[[120 131 150 147 115 155 111 110 147]
 [142 124 145 150 120 121 146 109 129]
 [126 118 128 138 118 137 125 120 140]]
->
[[126 118 128 138 118 137 125 120 140]
 [142 124 145 150 120 121 146 109 129]
 [120 131 150 147 115 155 111 110 147]]

[[141 128 142 137 136 139 119 133 106 137 124]
 [118 140 114 139 119 128 124 131 148 111 140]
 [130 138 113 122 123 121 142 134 149 119 129]
 [139 129 141 140 134 140 115 134 106 134 125]]
->
[[130 138 113 122 123 121 142 134 149 119 129]
 [118 140 114 139 119 128 124 131 148 111 140]
 [139 129 141 140 134 140 115 134 106 134 125]
 [141 128 142 137 136 139 119 133 106 137 124]]

[[121 129 125 126 117 131 128]
 [141 126 121 136 132 125 121]
 [148 120 116 127 136 132 141]
 [108 123 151 120 140 136 144]
 [132 135 129 130 115 117 123]
 [120 120 128 123 143 144 133]
 [150 136 130 124 134 117 131]]
->
[[148 120 116 127 136 132 141]
 [141 126 121 136 132 125 121]
 [121 129 125 126 117 131 128]
 [120 120 128 123 143 144 133]
 [132 135 129 130 115 117 123]
 [150 136 130 124 134 117 131]
 [108 123 151 120 140 136 144]]

[[133 104 115 124]
 [126 104 121 117]
 [149 127 138 143]
 [138 152 127 116]
 [141 150 132 117]
 [111 148 119 130]
 [111 110 135 117]]
->
[[133 104 115 124]
 [111 148 119 130]
 [126 104 121 117]
 [138 152 127 116]
 [141 150 132 117]
 [111 110 135 117]
 [149 127 138 143]]

[[117 132 156]
 [153 148 122]
 [142 140 133]
 [140 142 146]]
->
[[153 148 122]
 [142 140 133]
 [140 142 146]
 [117 132 156]]

[[112 132 108 140]
 [145 101 149 105]
 [132 136 147 108]
 [147 123 133 115]]
->
[[112 132 108 140]
 [147 123 133 115]
 [132 136 147 108]
 [145 101 149 105]]

[[134 112 111]
 [124 119 106]
 [132 137 150]
 [112 133 112]
 [110 142 121]]
->
[[124 119 106]
 [134 112 111]
 [112 133 112]
 [110 142 121]
 [132 137 150]]

[[115 134 142 126 122 119 127 125]
 [130 115 133 132 128 120 104 114]
 [116 131 131 129 124 124 128 125]]
->
[[116 131 131 129 124 124 128 125]
 [130 115 133 132 128 120 104 114]
 [115 134 142 126 122 119 127 125]]
---
[[135 129 137]
 [108 140 123]
 [131 150 117]
 [124 133 133]
 [135 128 131]]
->
[[135 129]
 [108 140]
 [131 150]]

[[126 140 128 138 116]
 [140 126 129 131 149]
 [125 113 130 128 140]
 [128 142 129 139 118]
 [123 112 130 130 135]]
->
[[126 140]
 [140 126]
 [125 113]]

[[129 120 143]
 [127 141 113]
 [130 110 134]
 [129 105 132]
 [127 135 120]]
->
[[129 120]
 [127 141]
 [130 110]]

[[141 141 139]
 [136 141 144]
 [112 106 122]
 [144 144 112]
 [120 108 151]]
->
[[141 141]
 [136 141]
 [112 106]]

[[151 117 112 112 111]
 [128 137 139 140 127]
 [144 143 112 121 143]
 [124 135 141 137 125]]
->
[[151 117]
 [128 137]
 [144 143]]

[[147 115]
 [122 148]
 [116 120]
 [114 129]
 [122 149]]
->
[[147 115]
 [122 148]
 [116 120]]

[[124 158 124 136 151]
 [132 138 153 106 144]
 [131 118 102 155 111]]
->
[[124 158]
 [132 138]
 [131 118]]

[[131 126 103 134 118]
 [137 125 130 124 150]
 [135 125 117 146 128]]
->
[[131 126]
 [137 125]
 [135 125]]
---
[[113 152 118 124 110 112 150 102]
 [150 136 142 145 110 120 145 134]
 [119 109 129 111 140 143 112 111]
 [149 125 147 146 111 116 140 144]
 [137 130 116 140 143 140 130 151]
 [139 132 114 137 140 142 129 147]
 [117 110 132 108 139 139 109 112]
 [116 106 139 107 137 129 106 119]]
->
[[113 152 118 124 110 112 150 102]
 [116 106 139 107 137 129 106 119]
 [117 110 132 108 139 139 109 112]
 [119 109 129 111 140 143 112 111]
 [137 130 116 140 143 140 130 151]
 [139 132 114 137 140 142 129 147]
 [149 125 147 146 111 116 140 144]
 [150 136 142 145 110 120 145 134]]

[[136 128 135 128 136 125 141]
 [115  99 153 106 116 114 109]
 [131 155 127 138 111 119 154]]
->
[[115  99 153 106 116 114 109]
 [131 155 127 138 111 119 154]
 [136 128 135 128 136 125 141]]

[[145 140 145 154 145 139]
 [108 114 105 106 110 110]
 [149 144 152 147 141 144]
 [138 143 138 140 141 146]
 [142 145 144 140 142 152]
 [147 143 148 148 143 135]]
->
[[108 114 105 106 110 110]
 [138 143 138 140 141 146]
 [142 145 144 140 142 152]
 [145 140 145 154 145 139]
 [147 143 148 148 143 135]
 [149 144 152 147 141 144]]

[[130 143 104 131]
 [116 105 150 132]
 [126 156 122 114]
 [151 137 119 126]]
->
[[116 105 150 132]
 [126 156 122 114]
 [130 143 104 131]
 [151 137 119 126]]

[[128 115 132 133 104 125 129 144 151 129 148 124 136 123 120]
 [139 138 138 110 122 144 132 123 122 121 119 152 131 131 136]
 [114 132 112 129 103 131 118 115 131 138 134 132 147 130 118]
 [143 129 115 126 127 116 134 115 139 136 114 132 137 113 106]
 [136 118 127 119 117 138 146 139 143 111 133 138 144 131 132]]
->
[[114 132 112 129 103 131 118 115 131 138 134 132 147 130 118]
 [128 115 132 133 104 125 129 144 151 129 148 124 136 123 120]
 [136 118 127 119 117 138 146 139 143 111 133 138 144 131 132]
 [139 138 138 110 122 144 132 123 122 121 119 152 131 131 136]
 [143 129 115 126 127 116 134 115 139 136 114 132 137 113 106]]

[[146 132 125 130 140 128 125 120 104 130 123 138]
 [138 129 122 125 126 129 129 125 126 130 130 130]
 [129 129 130 127 131 133 135 130 134 143 123 118]
 [130 128 124 128 124 128 128 127 128 129 130 129]
 [119 130 121 126 133 122 143 135 125 121 132 130]
 [134 130 121 130 123 131 131 126 123 140 128 127]
 [131 129 127 127 125 129 128 126 133 127 129 128]]
->
[[119 130 121 126 133 122 143 135 125 121 132 130]
 [129 129 130 127 131 133 135 130 134 143 123 118]
 [130 128 124 128 124 128 128 127 128 129 130 129]
 [131 129 127 127 125 129 128 126 133 127 129 128]
 [134 130 121 130 123 131 131 126 123 140 128 127]
 [138 129 122 125 126 129 129 125 126 130 130 130]
 [146 132 125 130 140 128 125 120 104 130 123 138]]

[[128 125 135 148 112 105 125 128 126 133 130 122 141 123]
 [132 132 127 131 131 129 126 132 126 133 129 126 134 130]
 [127 128 150 143  99 103 127 129 125 138 124 128 141 129]]
->
[[127 128 150 143  99 103 127 129 125 138 124 128 141 129]
 [128 125 135 148 112 105 125 128 126 133 130 122 141 123]
 [132 132 127 131 131 129 126 132 126 133 129 126 134 130]]

[[115 128 127 122 122 144 138 111 101 129 130 125 142]
 [132 129 124 128 126 123 143 144 130 126 124 127 126]
 [100 135 125 131 133 139 140 104 112 125 127 129 127]
 [143 123 126 128 130 113 112 149 153 124 129 132 122]]
->
[[100 135 125 131 133 139 140 104 112 125 127 129 127]
 [115 128 127 122 122 144 138 111 101 129 130 125 142]
 [132 129 124 128 126 123 143 144 130 126 124 127 126]
 [143 123 126 128 130 113 112 149 153 124 129 132 122]]
